Below is a small trained network, with its code and all its weights. Each question gives an input and a class and asks what happens when units are switched off, that is, made to give their printed mean instead of their output.

import numpy as np


def w(rows, s, z=0):
    codes = np.array(rows[::2]) - 128.0
    scale = np.full(codes.shape[1], s)
    scale[-1] = z or s
    return codes * scale


def norm(h):
    return h / np.sqrt((h * h).mean(-1, keepdims=True) + 1e-5)


def f(y):
    return np.maximum(y, 0)


def log_softmax(a):
    a = a - a.max(-1, keepdims=True)
    return a - np.log(np.exp(a).sum(-1, keepdims=True))


def net(x, mask):
    res = np.array(x, float).reshape(1, 8) / 4 @ E
    u = 0
    for l in range(3):
        y = f(norm(res) @ A[l][:, :-1].T + A[l][:, -1])
        res = res + np.where(mask[u : u + 16], y, B[l][:, -1]) @ B[l][:, :-1]
        u += 16
    return log_softmax(norm(res)[-1] @ U[:, :-1].T + U[:, -1])


A, B = {}, {}
E = w([
[199,205,98,121,80,175,158,95,71,90,150,183],'x0',
[210,174,112,92,160,81,94,125,176,133,134,114],'x1',
[109,154,149,70,34,182,189,121,92,190,73,89],'x2',
[32,183,162,185,198,85,137,161,179,188,151,163],'x3',
[100,91,151,86,129,116,232,124,146,123,153,155],'x4',
[127,94,137,165,124,86,130,182,220,76,33,186],'x5',
[66,134,137,37,177,163,85,255,98,96,139,103],'x6',
[136,74,154,145,135,183,82,97,91,122,151,169],'x7',
],0.011)
A[0] = w([
[182,99,146,134,125,124,98,106,147,114,119,148,75],'L0N0',
[120,97,168,142,115,156,145,158,133,112,136,144,27],'L0N1',
[108,135,129,114,138,108,118,144,135,130,125,107,68],'L0N2',
[123,125,145,7,110,197,120,167,86,133,109,72,167],'L0N3',
[72,106,151,136,193,114,49,171,124,134,145,95,115],'L0N4',
[148,109,102,119,159,109,176,120,143,129,168,123,8],'L0N5',
[122,140,137,96,120,171,141,131,108,141,130,114,1],'L0N6',
[123,53,96,138,120,185,108,139,65,73,140,132,128],'L0N7',
[138,160,120,125,144,86,153,125,176,159,126,109,97],'L0N8',
[141,84,139,97,163,104,175,89,129,104,204,171,118],'L0N9',
[135,153,155,168,125,177,126,70,85,155,169,186,156],'L0N10',
[129,121,118,135,132,146,119,124,81,128,145,133,54],'L0N11',
[140,104,97,101,125,151,114,149,97,84,120,134,63],'L0N12',
[62,94,163,154,104,140,171,82,94,215,137,84,150],'L0N13',
[120,139,150,164,119,133,132,89,137,138,144,173,104],'L0N14',
[61,77,179,130,137,125,149,188,186,115,76,186,139],'L0N15',
],0.017,0.0069)
B[0] = w([
[141,112,84,138,105,119,154,104,125,111,107,69,156],'L0N0',
[115,159,145,132,144,125,140,103,139,147,154,154,143],'L0N1',
[135,114,128,141,119,146,132,145,122,150,101,137,146],'L0N2',
[145,73,142,40,129,145,182,118,110,142,242,209,248],'L0N3',
[138,32,28,133,155,127,110,135,141,254,122,68,216],'L0N4',
[177,149,100,117,141,102,119,106,163,77,149,122,138],'L0N5',
[138,114,81,96,122,111,97,116,121,100,166,127,147],'L0N6',
[82,151,224,176,77,134,136,114,83,149,97,174,195],'L0N7',
[111,157,176,103,123,120,133,153,115,105,157,163,166],'L0N8',
[127,108,32,110,160,125,164,112,214,134,139,159,172],'L0N9',
[161,128,143,174,126,209,107,97,86,175,155,140,199],'L0N10',
[141,134,156,113,109,138,125,118,110,110,135,166,145],'L0N11',
[95,126,160,129,91,128,152,128,111,158,90,153,158],'L0N12',
[11,164,91,110,51,26,143,95,103,70,100,124,216],'L0N13',
[141,150,130,101,143,129,166,113,90,158,153,76,160],'L0N14',
[168,169,162,212,127,148,155,114,228,94,90,197,230],'L0N15',
],0.014,0.017)
A[1] = w([
[186,61,116,144,137,129,85,114,160,167,112,94,101],'L1N0',
[119,59,216,68,145,116,147,240,166,114,103,124,31],'L1N1',
[75,146,119,134,222,105,91,195,154,142,155,136,70],'L1N2',
[101,139,128,120,193,123,98,145,150,132,157,131,77],'L1N3',
[52,64,147,75,161,135,103,153,71,147,148,119,37],'L1N4',
[108,130,111,109,241,142,89,215,171,162,122,93,2],'L1N5',
[153,143,184,49,106,115,110,179,100,112,118,101,35],'L1N6',
[128,184,196,122,111,143,78,123,64,82,106,93,122],'L1N7',
[132,96,89,129,157,131,142,140,119,132,121,89,8],'L1N8',
[142,110,153,51,121,109,121,206,71,112,112,115,51],'L1N9',
[125,83,179,147,196,129,68,206,143,140,133,120,101],'L1N10',
[99,120,159,107,100,147,151,148,63,108,140,107,103],'L1N11',
[138,72,126,144,162,123,77,120,133,125,90,107,88],'L1N12',
[128,84,112,141,246,139,56,209,161,141,126,72,22],'L1N13',
[106,132,148,160,128,161,109,127,57,68,98,77,35],'L1N14',
[183,52,92,156,91,144,89,66,99,89,94,116,119],'L1N15',
],0.013,0.0053)
B[1] = w([
[167,130,131,81,129,155,157,83,128,98,129,36,251],'L1N0',
[174,125,198,173,82,253,186,109,98,146,160,201,191],'L1N1',
[189,87,50,166,134,129,180,121,175,157,43,48,197],'L1N2',
[132,107,83,129,173,162,188,140,147,140,135,95,158],'L1N3',
[95,80,38,104,82,110,162,76,111,195,111,77,253],'L1N4',
[217,77,97,149,129,165,162,55,96,137,81,39,197],'L1N5',
[75,32,144,115,87,56,129,157,108,247,96,157,156],'L1N6',
[143,120,181,140,144,101,44,232,120,71,98,130,179],'L1N7',
[159,114,109,148,150,96,137,146,148,140,109,102,151],'L1N8',
[62,38,50,94,60,80,125,118,105,254,177,95,176],'L1N9',
[173,86,31,85,158,171,184,75,89,88,146,81,181],'L1N10',
[157,100,117,114,154,69,20,207,95,125,101,137,249],'L1N11',
[166,156,69,127,156,119,125,78,93,71,113,105,181],'L1N12',
[245,140,82,102,227,199,115,75,88,100,133,46,212],'L1N13',
[113,146,164,137,83,58,49,232,69,58,100,120,152],'L1N14',
[166,47,130,162,201,177,89,202,113,116,53,69,246],'L1N15',
],0.0087,0.0048)
A[2] = w([
[121,126,176,152,81,137,86,109,100,94,42,9,88],'L2N0',
[92,131,153,21,104,116,137,152,125,68,165,126,65],'L2N1',
[117,255,201,130,75,103,94,192,190,90,74,64,68],'L2N2',
[237,89,102,145,142,214,80,139,162,163,193,146,107],'L2N3',
[181,54,65,111,81,134,64,99,177,197,52,78,117],'L2N4',
[72,118,140,39,141,146,112,161,98,171,131,104,36],'L2N5',
[143,164,148,41,142,45,35,193,163,183,77,44,55],'L2N6',
[37,250,253,109,123,154,120,114,84,114,141,37,1],'L2N7',
[78,242,78,223,138,154,135,56,77,127,216,137,70],'L2N8',
[94,195,119,232,206,159,113,98,143,167,83,36,81],'L2N9',
[107,103,150,12,75,154,101,155,98,95,145,153,70],'L2N10',
[50,147,87,127,159,63,154,160,235,68,40,152,105],'L2N11',
[159,204,129,154,168,105,103,166,137,167,118,59,21],'L2N12',
[19,75,116,119,141,114,122,86,174,143,48,128,92],'L2N13',
[188,179,154,57,164,145,38,195,119,185,191,74,56],'L2N14',
[74,132,178,133,110,186,173,140,198,133,126,129,101],'L2N15',
],0.0084,0.0059)
B[2] = w([
[176,161,120,124,155,125,81,102,132,181,71,60,177],'L2N0',
[139,123,87,123,149,81,69,110,109,80,134,107,184],'L2N1',
[132,112,149,230,163,123,204,172,193,182,111,124,158],'L2N2',
[175,153,159,159,193,197,171,193,161,132,79,105,253],'L2N3',
[167,95,45,174,162,114,194,176,137,162,151,74,252],'L2N4',
[109,93,43,148,87,92,127,129,127,190,132,111,166],'L2N5',
[96,82,120,191,125,96,175,158,188,196,145,154,138],'L2N6',
[141,141,162,152,132,102,19,188,84,140,105,90,147],'L2N7',
[146,37,167,55,121,145,74,216,61,206,108,131,205],'L2N8',
[135,87,169,51,145,161,205,101,123,155,188,143,209],'L2N9',
[124,103,82,70,202,132,158,123,152,135,187,96,217],'L2N10',
[65,173,117,155,191,92,34,200,182,82,171,67,233],'L2N11',
[119,115,181,98,128,126,182,152,154,128,170,149,137],'L2N12',
[139,130,131,184,160,87,134,254,182,181,125,150,199],'L2N13',
[121,123,138,143,137,133,192,114,138,142,139,194,149],'L2N14',
[136,132,159,169,172,146,62,162,162,130,145,117,182],'L2N15',
],0.0083,0.0066)
U = w([
[57,152,134,203,134,66,141,152,234,111,90,145,155],'0',
[109,166,135,69,149,153,83,136,145,86,98,103,1],'1',
[200,102,65,161,184,157,156,116,179,150,105,39,178],'2',
[71,86,114,50,87,114,124,105,47,174,188,148,162],'3',
[113,174,187,177,77,107,38,135,37,124,52,73,117],'4',
[118,172,102,31,152,56,143,122,198,7,186,120,61],'5',
[183,125,221,152,143,224,141,124,126,144,153,212,113],'6',
],0.017,0.0068)

Each question gives the input, the list of numbers given to net, and the class t.
The units are the neurons (one row each of A and B). Each row of codes is followed by its name. A weight is (code - 128) times the scale printed after its matrix; where a second scale follows, it is the last column's (A, B and U).
mask holds one flag per neuron, layer by layer. A switched-off neuron (its flag False) gives its mean, the last column of its row in B, instead of its output. The means were averaged over made-up inputs and are rounded, as every weight is.
A unit's drop is (log p(t) with every unit on - log p(t) with that unit switched off) / (log p(t) with every unit on - log p(t) with every unit switched off).
The circuit of an input: a set's keep is (log p(t) with only the set's units on - log p(t) with every unit switched off) / (log p(t) with every unit on - log p(t) with every unit switched off). Starting from the 12 units with the biggest drops (on a tie, the unit counted first), units are removed one at a time, each time the one whose removal leaves the highest keep (on an exact tie, the one counted first), for as long as the keep stays at least 0.8.
circuit, biggest first: the units of the circuit, biggest drop first
unit that matters most: the unit with the biggest drop
k most important neurons: the k neurons with the biggest drops, biggest first
top k neurons in layer l: the k neurons of layer l with the biggest drops, biggest first
drop when u is switched off: that unit's drop, to one decimal
input [-2,1,6,-1,4,4,1,-4], class 5: most important neuron : L0N3
input [8,5,-5,-2,4,-7,5,2], class 6: top 3 neurons in layer 0 : L0N13; L0N10; L0N4
input [1,-6,-8,-6,-1,-1,3,6], class 6: 2 most important neurons : L0N7; L0N13
input [-8,-2,-4,3,-1,-3,-4,-6], class 0: 3 most important neurons : L0N13; L0N8; L0N10
input [4,1,8,6,2,8,5,-1], class 6: 2 most important neurons : L0N13; L1N1
input [5,-5,1,5,-7,3,-2,7], class 4: circuit, biggest first : L0N3; L0N4
input [-4,-4,2,7,-3,-7,0,-8], class 0: circuit, biggest first : L0N13; L0N3
input [8,-6,-6,2,7,-6,3,-8], class 5: 3 most important neurons : L0N9; L0N4; L0N5
input [4,6,0,4,-2,3,-1,-6], class 0: 3 most important neurons : L0N4; L0N3; L0N8
input [-5,-2,-4,-8,2,7,-6,5], class 0: circuit, biggest first : L0N4; L0N10
input [3,-7,5,3,1,1,-8,-6], class 4: 2 most important neurons : L0N3; L0N4
input [-3,-1,-6,-4,7,-3,7,-5], class 2: 2 most important neurons : L0N4; L0N13
input [0,-2,1,-7,-5,3,0,-2], class 3: top 2 neurons in layer 0 : L0N15; L0N3
input [5,5,-2,-3,3,-8,4,5], class 6: circuit, biggest first : L0N13
input [2,-7,0,4,8,1,8,6], class 6: top 2 neurons in layer 0 : L0N15; L0N3
input [5,-1,-2,7,1,7,6,1], class 2: 4 most important neurons : L0N13; L0N4; L0N7; L0N3
input [1,-3,-2,-6,-8,7,4,-1], class 6: 2 most important neurons : L0N13; L0N7
input [8,4,4,-8,-4,7,1,-2], class 3: 2 most important neurons : L0N15; L0N4
input [2,7,1,-7,4,4,2,6], class 3: 2 most important neurons : L0N15; L0N10
input [-4,-4,5,2,3,6,5,6], class 0: circuit, biggest first : L0N15
input [4,3,-3,0,1,1,-5,-6], class 5: 2 most important neurons : L0N4; L0N8
input [7,2,3,-6,0,-6,-4,3], class 6: 2 most important neurons : L0N10; L0N13
input [-6,-2,4,8,-7,-6,-7,-8], class 0: top 4 neurons in layer 0 : L0N3; L0N13; L0N7; L0N10
input [-1,6,6,1,-2,-4,-7,3], class 4: top 2 neurons in layer 0 : L0N3; L0N4
input [-6,5,-1,3,8,-8,6,5], class 2: drop when L0N7 is switched off : 0.2
input [-2,-2,2,5,-3,3,3,6], class 2: drop when L0N4 is switched off : 5.4
input [4,2,-2,6,5,-2,8,-3], class 2: drop when L1N7 is switched off : 0.0
input [-8,-6,6,5,2,-5,0,-6], class 0: unit that matters most : L0N15
